Below is a small trained network, with its code and all its weights. Each question gives an input and a class and asks what happens when units are switched off, that is, made to give their printed mean instead of their output.

import numpy as np


def w(rows, s, z=0):
    codes = np.array(rows[::2]) - 128.0
    scale = np.full(codes.shape[1], s)
    scale[-1] = z or s
    return codes * scale


def norm(h):
    return h / np.sqrt((h * h).mean(-1, keepdims=True) + 1e-5)


def f(y):
    return np.maximum(y, 0)


def log_softmax(a):
    a = a - a.max(-1, keepdims=True)
    return a - np.log(np.exp(a).sum(-1, keepdims=True))


def net(x, mask):
    res = np.array(x, float).reshape(1, 8) / 4 @ E
    u = 0
    for l in range(2):
        y = f(norm(res) @ A[l][:, :-1].T + A[l][:, -1])
        res = res + np.where(mask[u : u + 7], y, B[l][:, -1]) @ B[l][:, :-1]
        u += 7
    return log_softmax(norm(res)[-1] @ U[:, :-1].T + U[:, -1])


A, B = {}, {}
E = w([
[111,101,140],'x0',
[238,4,105],'x1',
[97,77,210],'x2',
[198,200,178],'x3',
[181,192,97],'x4',
[176,129,153],'x5',
[175,195,187],'x6',
[95,87,2],'x7',
],0.0084)
A[0] = w([
[62,81,75,254],'0.n1',
[169,188,33,139],'0.n2',
[170,182,185,97],'0.n3',
[208,61,87,182],'0.n4',
[132,52,191,126],'0.n5',
[194,140,105,111],'0.n6',
[4,145,125,229],'0.n7',
],0.023,0.0049)
B[0] = w([
[43,21,133,245],'0.n1',
[214,162,15,224],'0.n2',
[52,121,245,202],'0.n3',
[134,5,163,238],'0.n4',
[75,102,59,196],'0.n5',
[202,92,131,181],'0.n6',
[103,198,13,254],'0.n7',
],0.029,0.012)
A[1] = w([
[170,152,172,132],'1.n1',
[127,135,126,64],'1.n2',
[113,222,229,99],'1.n3',
[218,151,209,79],'1.n4',
[131,129,139,1],'1.n5',
[109,119,213,156],'1.n6',
[229,249,118,106],'1.n7',
],0.017,0.004)
B[1] = w([
[137,74,165,171],'1.n1',
[102,149,105,128],'1.n2',
[146,196,186,249],'1.n3',
[151,6,204,204],'1.n4',
[109,112,100,128],'1.n5',
[3,168,182,253],'1.n6',
[245,193,208,214],'1.n7',
],0.025,0.0041)
U = w([
[146,161,91,37],'0',
[134,96,146,63],'1',
[80,32,177,147],'2',
[27,142,6,170],'3',
[100,237,248,168],'4',
[110,151,77,126],'5',
[228,115,117,163],'6',
[142,172,143,7],'7',
],0.015,0.019)

Each question gives the input, the list of numbers given to net, and the class t.
The units are the neurons (one row each of A and B). Each row of codes is followed by its name. A weight is (code - 128) times the scale printed after its matrix; where a second scale follows, it is the last column's (A, B and U).
mask holds one flag per neuron, layer by layer. A switched-off neuron (its flag False) gives its mean, the last column of its row in B, instead of its output. The means were averaged over made-up inputs and are rounded, as every weight is.
A unit's drop is (log p(t) with every unit on - log p(t) with that unit switched off) / (log p(t) with every unit on - log p(t) with every unit switched off).
The circuit of an input: a set's keep is (log p(t) with only the set's units on - log p(t) with every unit switched off) / (log p(t) with every unit on - log p(t) with every unit switched off). Starting from the 12 units with the biggest drops (on a tie, the unit counted first), units are removed one at a time, each time the one whose removal leaves the highest keep (on an exact tie, the one counted first), for as long as the keep stays at least 0.8.
units of the circuit, in order: the units of the circuit, biggest drop first
k most important neurons: the k neurons with the biggest drops, biggest first
top k neurons in layer l: the k neurons of layer l with the biggest drops, biggest first
drop of u: that unit's drop, to one decimal
input [-2,0,-3,-5,8,6,-3,1], class 6: units of the circuit, in order : (0.n2; 0.n7)
input [8,8,-7,-5,1,0,-8,8], class 2: 4 most important neurons : (0.n7; 0.n4; 0.n1; 0.n5)
input [-1,5,-7,2,1,4,-7,6], class 6: units of the circuit, in order : (0.n2; 0.n7)
input [5,0,-8,7,7,8,-3,-6], class 6: units of the circuit, in order : (0.n6)
input [3,5,2,-4,6,0,8,3], class 6: 2 most important neurons : (0.n1; 0.n3)
input [2,5,-3,4,0,1,5,5], class 6: top 2 neurons in layer 0 : (0.n2; 0.n1)
input [-1,3,0,5,1,-8,4,-2], class 4: units of the circuit, in order : (0.n3; 0.n1)
input [-4,8,-6,-3,1,1,-4,7], class 2: 2 most important neurons : (0.n4; 0.n7)
input [-3,1,6,7,-7,3,-2,-4], class 4: top 2 neurons in layer 0 : (0.n7; 0.n3)
input [-8,1,5,-8,-3,6,1,-8], class 3: top 4 neurons in layer 0 : (0.n5; 0.n4; 0.n1; 0.n6)
input [1,-7,-7,3,8,1,2,3], class 6: 2 most important neurons : (0.n2; 1.n7)
input [-5,-1,2,-8,7,3,7,-5], class 4: drop of 1.n5 : 0.0
input [3,-5,-6,5,8,8,8,6], class 6: drop of 0.n2 : 0.3
input [3,1,5,5,-6,0,0,0], class 3: drop of 0.n5 : 1.6
input [-8,-7,-2,-8,8,-5,7,-1], class 5: drop of 0.n1 : 0.2
